Below is a small trained network, with its code and all its weights. Each question gives an input and a target symbol and asks what happens when units are switched off, that is, made to give their printed mean instead of their output.

import numpy as np


def w(rows, s, z=0):
    codes = np.array(rows[::2]) - 128.0
    scale = np.full(codes.shape[1], s)
    scale[-1] = z or s
    return codes * scale


def f(y):
    return np.maximum(y, 0)


def softmax(a):
    e = np.exp(a - a.max(-1, keepdims=True))
    return e / e.sum(-1, keepdims=True)


def log_softmax(a):
    a = a - a.max(-1, keepdims=True)
    return a - np.log(np.exp(a).sum(-1, keepdims=True))


def net(x, mask):
    ids = ['ΓΔΘΛΣΦΩαβεημξπτψ'.index(c) for c in x.split()]
    T = len(ids)
    res = E[ids] + P[:T]
    u = 0
    for l in range(3):
        r = res
        for j in range(2):
            rows = slice(3 * j, 3 * j + 3)
            q, k, v = (r @ M[l][rows].T for M in (Q, K, V))
            z = softmax(np.where(np.tri(T) > 0, q @ k.T / 3**0.5, -1e9)) @ v
            o = O[l][rows]
            res = res + np.where(mask[u + j], z, o[:, -1]) @ o[:, :-1]
        u += 2
        y = f(res @ A[l][:, :-1].T + A[l][:, -1])
        res = res + np.where(mask[u : u + 4], y, B[l][:, -1]) @ B[l][:, :-1]
        u += 4
    return log_softmax(res[-1] @ U[:, :-1].T + U[:, -1])


Q, K, V, O, A, B = {}, {}, {}, {}, {}, {}
E = w([
[123,158,126,251],'Γ',
[126,47,151,157],'Δ',
[129,102,137,211],'Θ',
[133,75,145,67],'Λ',
[79,9,144,67],'Σ',
[126,149,124,82],'Φ',
[121,159,128,157],'Ω',
[146,134,172,89],'α',
[73,49,153,180],'β',
[91,138,126,190],'ε',
[96,180,80,67],'η',
[136,101,128,179],'μ',
[126,137,145,108],'ξ',
[116,95,142,160],'π',
[62,22,90,73],'τ',
[116,113,105,69],'ψ',
],0.019)
P = w([
[139,117,159,136],'0',
[143,107,65,142],'1',
[119,126,208,125],'2',
[140,111,70,132],'3',
[4,208,161,148],'4',
[140,109,67,129],'5',
],0.022)
Q[0] = w([
[141,94,140,158],'0.h1',
[7,141,149,106],'0.h1',
[254,97,131,103],'0.h1',
[218,83,149,144],'0.h2',
[159,150,169,138],'0.h2',
[105,145,127,74],'0.h2',
],0.0091)
K[0] = w([
[125,57,118,164],'0.h1',
[178,134,184,149],'0.h1',
[201,130,6,116],'0.h1',
[171,128,83,153],'0.h2',
[95,105,110,140],'0.h2',
[60,178,151,122],'0.h2',
],0.011)
V[0] = w([
[118,91,194,187],'0.h1',
[7,156,153,108],'0.h1',
[108,95,79,120],'0.h1',
[81,104,254,85],'0.h2',
[116,168,167,105],'0.h2',
[104,119,78,100],'0.h2',
],0.0042)
O[0] = w([
[98,43,74,236,167],'0.h1',
[175,204,94,218,187],'0.h1',
[97,82,132,85,157],'0.h1',
[88,153,3,155,251],'0.h2',
[89,119,75,162,143],'0.h2',
[39,90,178,136,147],'0.h2',
],0.0032,0.0025)
A[0] = w([
[59,104,189,113,142],'0.n1',
[239,129,153,84,148],'0.n2',
[112,120,86,5,188],'0.n3',
[65,69,165,146,2],'0.n4',
],0.011,0.0018)
B[0] = w([
[92,179,182,179,209],'0.n1',
[41,89,220,152,154],'0.n2',
[254,165,163,169,255],'0.n3',
[143,232,106,20,191],'0.n4',
],0.0083,0.0089)
Q[1] = w([
[154,134,125,164],'1.h1',
[123,158,148,170],'1.h1',
[137,132,129,140],'1.h1',
[112,112,100,91],'1.h2',
[172,139,137,247],'1.h2',
[123,82,151,136],'1.h2',
],0.013)
K[1] = w([
[118,81,148,61],'1.h1',
[139,156,161,148],'1.h1',
[105,96,123,113],'1.h1',
[51,254,116,169],'1.h2',
[152,18,13,121],'1.h2',
[97,48,146,125],'1.h2',
],0.0079)
V[1] = w([
[151,95,125,185],'1.h1',
[209,168,187,119],'1.h1',
[43,217,255,185],'1.h1',
[105,84,57,22],'1.h2',
[102,117,136,159],'1.h2',
[98,160,144,43],'1.h2',
],0.0046)
O[1] = w([
[113,160,102,152,116],'1.h1',
[90,127,122,3,235],'1.h1',
[51,36,149,218,255],'1.h1',
[126,65,188,235,69],'1.h2',
[155,132,131,105,104],'1.h2',
[140,157,109,92,124],'1.h2',
],0.0044,0.0038)
A[1] = w([
[112,223,182,81,3],'1.n1',
[161,194,203,121,143],'1.n2',
[10,143,110,171,163],'1.n3',
[166,41,5,96,168],'1.n4',
],0.011,0.0051)
B[1] = w([
[159,80,90,242,225],'1.n1',
[79,58,137,248,233],'1.n2',
[167,126,24,128,254],'1.n3',
[102,2,51,82,232],'1.n4',
],0.0081,0.0098)
Q[2] = w([
[231,30,159,155],'2.h1',
[204,126,91,234],'2.h1',
[245,167,184,214],'2.h1',
[174,153,190,81],'2.h2',
[85,58,158,173],'2.h2',
[97,253,65,66],'2.h2',
],0.007)
K[2] = w([
[215,188,149,1],'2.h1',
[174,202,246,187],'2.h1',
[206,253,200,115],'2.h1',
[150,45,88,100],'2.h2',
[42,130,163,137],'2.h2',
[250,50,58,206],'2.h2',
],0.0062)
V[2] = w([
[230,142,254,80],'2.h1',
[163,170,43,162],'2.h1',
[242,206,153,140],'2.h1',
[139,238,185,153],'2.h2',
[118,223,177,176],'2.h2',
[110,69,136,123],'2.h2',
],0.0077)
O[2] = w([
[255,112,159,220,20],'2.h1',
[89,86,63,100,121],'2.h1',
[190,100,48,170,1],'2.h1',
[126,43,42,106,86],'2.h2',
[130,61,107,148,178],'2.h2',
[178,162,137,195,189],'2.h2',
],0.008,0.0058)
A[2] = w([
[126,159,92,197,2],'2.n1',
[53,173,231,180,100],'2.n2',
[96,247,151,187,85],'2.n3',
[86,183,120,46,174],'2.n4',
],0.011,0.0079)
B[2] = w([
[246,90,194,116,238],'2.n1',
[130,192,24,37,255],'2.n2',
[116,118,215,3,231],'2.n3',
[211,250,219,220,215],'2.n4',
],0.0076,0.0089)
U = w([
[151,117,73,252,74],'Γ',
[99,104,218,81,165],'Δ',
[76,69,135,167,163],'Θ',
[116,26,213,122,177],'Λ',
[228,160,194,65,15],'Σ',
[153,141,114,139,175],'Φ',
[93,166,73,177,162],'Ω',
[186,120,221,214,168],'α',
[87,194,105,116,81],'β',
[97,138,35,183,60],'ε',
[198,202,57,150,96],'η',
[53,69,166,156,208],'μ',
[142,142,143,112,202],'ξ',
[69,103,169,132,225],'π',
[141,169,118,27,2],'τ',
[150,124,65,58,94],'ψ',
],0.015,0.0091)

Each question gives the input, a string of symbols that net reads in full, and the target symbol t.
The units are the heads (3 rows each of Q, K, V and O) and the neurons (one row each of A and B). Each row of codes is followed by its name. A weight is (code - 128) times the scale printed after its matrix; where a second scale follows, it is the last column's (O, A, B and U).
mask holds one flag per unit, layer by layer, with each layer's heads first. A switched-off unit (its flag False) gives its mean, the last column of its rows in O or B, instead of its output. The means were averaged over made-up inputs and are rounded, as every weight is.
A unit's drop is (log p(t) with every unit on - log p(t) with that unit switched off) / (log p(t) with every unit on - log p(t) with every unit switched off).
The circuit of an input: a set's keep is (log p(t) with only the set's units on - log p(t) with every unit switched off) / (log p(t) with every unit on - log p(t) with every unit switched off). Starting from the 12 units with the biggest drops (on a tie, the unit counted first), units are removed one at a time, each time the one whose removal leaves the highest keep (on an exact tie, the one counted first), for as long as the keep stays at least 0.8.
units of the circuit, in order: the units of the circuit, biggest drop first
unit that matters most: the unit with the biggest drop
k most important neurons: the k neurons with the biggest drops, biggest first
k most important neurons of layer l: the k neurons of layer l with the biggest drops, biggest first
which heads matter: for each layer, one digit per head in row order, 1 if its drop is at least 0.15 and else 0, layers parted by /
input Λ ψ ψ τ Ω, target α: unit that matters most -> 1.n3
input ψ ψ Λ, target α: units of the circuit, in order -> 2.h1; 1.n4
input Φ β β Λ ε, target β: 2 most important neurons -> 0.n3; 2.n3
input ψ α ψ ψ μ, target α: units of the circuit, in order -> 1.n4; 2.n1
input η ψ Γ Γ ψ, target ε: units of the circuit, in order -> 1.n1; 1.n3
input η Λ Λ, target Γ: 2 most important neurons of layer 1 -> 1.n4; 1.n1
input Λ Λ α ψ ε, target τ: units of the circuit, in order -> 2.n3; 2.n2
input Λ Λ π, target Σ: units of the circuit, in order -> 2.n2; 2.n3; 1.n4
input Σ ξ η ψ Ω ε, target ε: 3 most important neurons -> 1.n4; 0.n3; 0.n4
input Λ Ω ψ η Γ, target α: 3 most important neurons -> 1.n3; 2.n1; 1.n4
input Λ η η η ε, target Γ: which heads matter -> 00 / 00 / 11
input Λ η π Ω, target Ω: units of the circuit, in order -> 0.n3; 2.n3; 2.h1
input ψ ψ η, target α: units of the circuit, in order -> 1.n1; 1.n4
input η Θ Γ, target Γ: which heads matter -> 00 / 00 / 11
input η Φ α, target Γ: which heads matter -> 00 / 00 / 10
input Λ Γ ψ, target Σ: unit that matters most -> 2.n2
input η μ β Δ, target Δ: 3 most important neurons of layer 1 -> 1.n4; 1.n3; 1.n1
input Λ ψ Δ ε Σ τ, target τ: 2 most important neurons -> 1.n4; 2.n4
input π τ ε Σ Λ, target Ω: 3 most important neurons -> 1.n4; 0.n3; 1.n3
input ψ ε ψ, target α: units of the circuit, in order -> 1.n4; 2.h1
input β β ε, target β: units of the circuit, in order -> 0.n3; 2.n2; 2.h1
input β Λ η τ α α, target α: unit that matters most -> 2.h1
input Λ η Λ, target Σ: 3 most important neurons of layer 2 -> 2.n2; 2.n3; 2.n1
input β ψ ψ β β, target α: 2 most important neurons of layer 0 -> 0.n1; 0.n4
input β ξ Θ, target β: 2 most important neurons -> 2.n2; 0.n3
input Λ η η Λ Λ, target Γ: which heads matter -> 00 / 00 / 01
input ψ Ω Λ Θ, target Θ: units of the circuit, in order -> 0.n3; 2.n2; 2.n4
input Σ Λ Ω μ, target μ: units of the circuit, in order -> 0.n3; 2.n2; 2.h1
